Below are the code and all the weights of a small trained network. Each question names an input and a target symbol and asks about switching units off, where a switched-off unit gives its printed mean instead of its output.

import numpy as np


def w(rows, s, z=0):
    codes = np.array(rows[::2]) - 128.0
    scale = np.full(codes.shape[1], s)
    scale[-1] = z or s
    return codes * scale


def f(y):
    return np.maximum(y, 0)


def softmax(a):
    e = np.exp(a - a.max(-1, keepdims=True))
    return e / e.sum(-1, keepdims=True)


def log_softmax(a):
    a = a - a.max(-1, keepdims=True)
    return a - np.log(np.exp(a).sum(-1, keepdims=True))


def net(x, mask):
    ids = ['γδεηθστ'.index(c) for c in x.split()]
    T = len(ids)
    res = E[ids] + P[:T]
    u = 0
    for l in range(2):
        r = res
        for j in range(2):
            rows = slice(2 * j, 2 * j + 2)
            q, k, v = (r @ M[l][rows].T for M in (Q, K, V))
            z = softmax(np.where(np.tri(T) > 0, q @ k.T / 2**0.5, -1e9)) @ v
            o = O[l][rows]
            res = res + np.where(mask[u + j], z, o[:, -1]) @ o[:, :-1]
        u += 2
        y = f(res @ A[l][:, :-1].T + A[l][:, -1])
        res = res + np.where(mask[u : u + 8], y, B[l][:, -1]) @ B[l][:, :-1]
        u += 8
    return log_softmax(res[-1] @ U[:, :-1].T + U[:, -1])


Q, K, V, O, A, B = {}, {}, {}, {}, {}, {}
E = w([
[83,111,145],'γ',
[201,205,97],'δ',
[133,93,13],'ε',
[59,91,75],'η',
[8,168,155],'θ',
[46,193,253],'σ',
[157,133,24],'τ',
],0.013)
P = w([
[255,185,129],'0',
[80,37,128],'1',
[94,105,116],'2',
[112,85,125],'3',
[139,99,58],'4',
[63,155,160],'5',
[127,114,61],'6',
[132,99,112],'7',
],0.0076)
Q[0] = w([
[99,168,134],'0.h0',
[95,178,72],'0.h0',
[253,112,186],'0.h1',
[37,131,90],'0.h1',
],0.019)
K[0] = w([
[110,167,169],'0.h0',
[229,209,98],'0.h0',
[10,18,114],'0.h1',
[230,157,166],'0.h1',
],0.013)
V[0] = w([
[26,156,126],'0.h0',
[197,255,149],'0.h0',
[191,102,156],'0.h1',
[177,49,31],'0.h1',
],0.0092)
O[0] = w([
[100,188,45,164],'0.h0',
[232,84,133,254],'0.h0',
[213,187,130,140],'0.h1',
[18,59,255,49],'0.h1',
],0.0081,0.0036)
A[0] = w([
[107,180,210,54],'0.n0',
[161,59,104,222],'0.n1',
[66,215,152,179],'0.n2',
[104,113,211,54],'0.n3',
[188,35,76,143],'0.n4',
[22,115,2,134],'0.n5',
[141,164,151,104],'0.n6',
[160,213,137,250],'0.n7',
],0.0086,0.0022)
B[0] = w([
[159,119,84,181],'0.n0',
[39,79,180,204],'0.n1',
[131,2,183,219],'0.n2',
[130,187,97,190],'0.n3',
[43,191,230,237],'0.n4',
[189,34,166,255],'0.n5',
[113,77,99,150],'0.n6',
[83,9,163,237],'0.n7',
],0.0085,0.0064)
Q[1] = w([
[109,169,158],'1.h0',
[50,52,119],'1.h0',
[94,250,102],'1.h1',
[121,173,158],'1.h1',
],0.015)
K[1] = w([
[220,205,71],'1.h0',
[1,179,21],'1.h0',
[27,9,41],'1.h1',
[232,64,178],'1.h1',
],0.0093)
V[1] = w([
[63,155,9],'1.h0',
[172,203,209],'1.h0',
[64,63,12],'1.h1',
[255,73,104],'1.h1',
],0.0091)
O[1] = w([
[231,162,124,2],'1.h0',
[100,77,76,40],'1.h0',
[214,14,33,27],'1.h1',
[208,255,218,216],'1.h1',
],0.0084,0.0073)
A[1] = w([
[49,47,72,130],'1.n0',
[128,139,32,95],'1.n1',
[222,116,201,74],'1.n2',
[205,85,183,34],'1.n3',
[179,241,211,131],'1.n4',
[206,58,29,139],'1.n5',
[212,44,173,252],'1.n6',
[110,2,84,106],'1.n7',
],0.0091,0.0026)
B[1] = w([
[255,182,161,204],'1.n0',
[186,112,136,128],'1.n1',
[70,181,71,186],'1.n2',
[83,190,67,162],'1.n3',
[195,67,41,250],'1.n4',
[56,105,189,135],'1.n5',
[13,78,83,173],'1.n6',
[210,169,66,183],'1.n7',
],0.009,0.016)
U = w([
[112,200,82,121],'γ',
[99,84,131,255],'δ',
[98,205,125,75],'ε',
[69,66,86,107],'η',
[145,1,109,99],'θ',
[174,140,152,184],'σ',
[78,243,143,86],'τ',
],0.009,0.0024)

Each question gives the input, a string of symbols that net reads in full, and the target symbol t.
The units are the heads (2 rows each of Q, K, V and O) and the neurons (one row each of A and B). Each row of codes is followed by its name. A weight is (code - 128) times the scale printed after its matrix; where a second scale follows, it is the last column's (O, A, B and U).
mask holds one flag per unit, layer by layer, with each layer's heads first. A switched-off unit (its flag False) gives its mean, the last column of its rows in O or B, instead of its output. The means were averaged over made-up inputs and are rounded, as every weight is.
A unit's drop is (log p(t) with every unit on - log p(t) with that unit switched off) / (log p(t) with every unit on - log p(t) with every unit switched off).
The circuit of an input: a set's keep is (log p(t) with only the set's units on - log p(t) with every unit switched off) / (log p(t) with every unit on - log p(t) with every unit switched off). Starting from the 12 units with the biggest drops (on a tie, the unit counted first), units are removed one at a time, each time the one whose removal leaves the highest keep (on an exact tie, the one counted first), for as long as the keep stays at least 0.8.
units of the circuit, in order: the units of the circuit, biggest drop first
unit that matters most: the unit with the biggest drop
k most important neurons: the k neurons with the biggest drops, biggest first
top k neurons in layer l: the k neurons of layer l with the biggest drops, biggest first
which heads matter: for each layer, one digit per head in row order, 1 if its drop is at least 0.15 and else 0, layers parted by /
input ε τ η, target σ: unit that matters most => 1.n0
input θ σ σ θ τ ε, target η: which heads matter => 11 / 11
input η γ σ ε γ γ, target θ: units of the circuit, in order => [1.h1; 0.n4]
input θ σ σ θ, target η: 2 most important neurons => [0.n4; 1.n6]
input ε σ η ε σ ε, target σ: units of the circuit, in order => [1.n0; 1.h1; 0.h1; 1.n7]
input η ε σ θ η ε σ θ, target θ: units of the circuit, in order => [1.h1; 0.h0]
input σ θ σ η, target γ: 4 most important neurons => [0.n5; 1.n2; 1.n4; 1.n3]
input ε σ θ ε δ θ τ η, target σ: top 2 neurons in layer 0 => [0.n5; 0.n1]
input σ σ θ, target γ: 2 most important neurons => [1.n2; 0.n5]
input ε τ τ σ ε θ ε θ, target σ: units of the circuit, in order => [1.n0; 1.h1; 0.h1; 1.n7]
input δ σ σ δ, target τ: top 3 neurons in layer 0 => [0.n4; 0.n2; 0.n5]
input ε γ σ ε σ ε σ τ, target σ: top 3 neurons in layer 1 => [1.n0; 1.n4; 1.n7]
input τ θ σ γ θ σ θ η, target τ: units of the circuit, in order => [1.n4; 0.n7]
input σ τ τ σ ε, target γ: units of the circuit, in order => [0.h1]
input η σ η τ τ η, target θ: top 3 neurons in layer 0 => [0.n4; 0.n2; 0.n5]
input θ τ γ, target η: which heads matter => 11 / 01
input θ σ σ, target η: 3 most important neurons => [1.n6; 0.n4; 1.n0]
input η τ ε ε ε θ, target θ: 2 most important neurons => [0.n5; 0.n2]
input θ σ θ ε η, target η: top 3 neurons in layer 1 => [1.n6; 1.n0; 1.n5]
input θ σ τ ε σ τ, target η: 4 most important neurons => [1.n6; 0.n4; 0.n5; 1.n0]
input τ ε δ δ σ ε γ, target τ: unit that matters most => 1.n4
input τ γ ε, target τ: 2 most important neurons => [0.n5; 1.n4]
input σ ε θ σ, target γ: 2 most important neurons => [1.n2; 1.n4]
input σ θ ε σ σ τ ε γ, target γ: 2 most important neurons => [0.n5; 1.n2]
input τ ε ε σ θ θ τ τ, target τ: 4 most important neurons => [1.n4; 0.n2; 0.n4; 0.n5]
input τ τ θ ε γ, target τ: 3 most important neurons => [1.n4; 0.n5; 0.n7]
input σ σ σ τ, target γ: unit that matters most => 0.h1
input ε ε τ, target σ: 2 most important neurons => [1.n0; 0.n5]
input σ η τ θ, target γ: 2 most important neurons => [0.n5; 1.n2]
input σ τ τ, target γ: top 2 neurons in layer 0 => [0.n5; 0.n1]
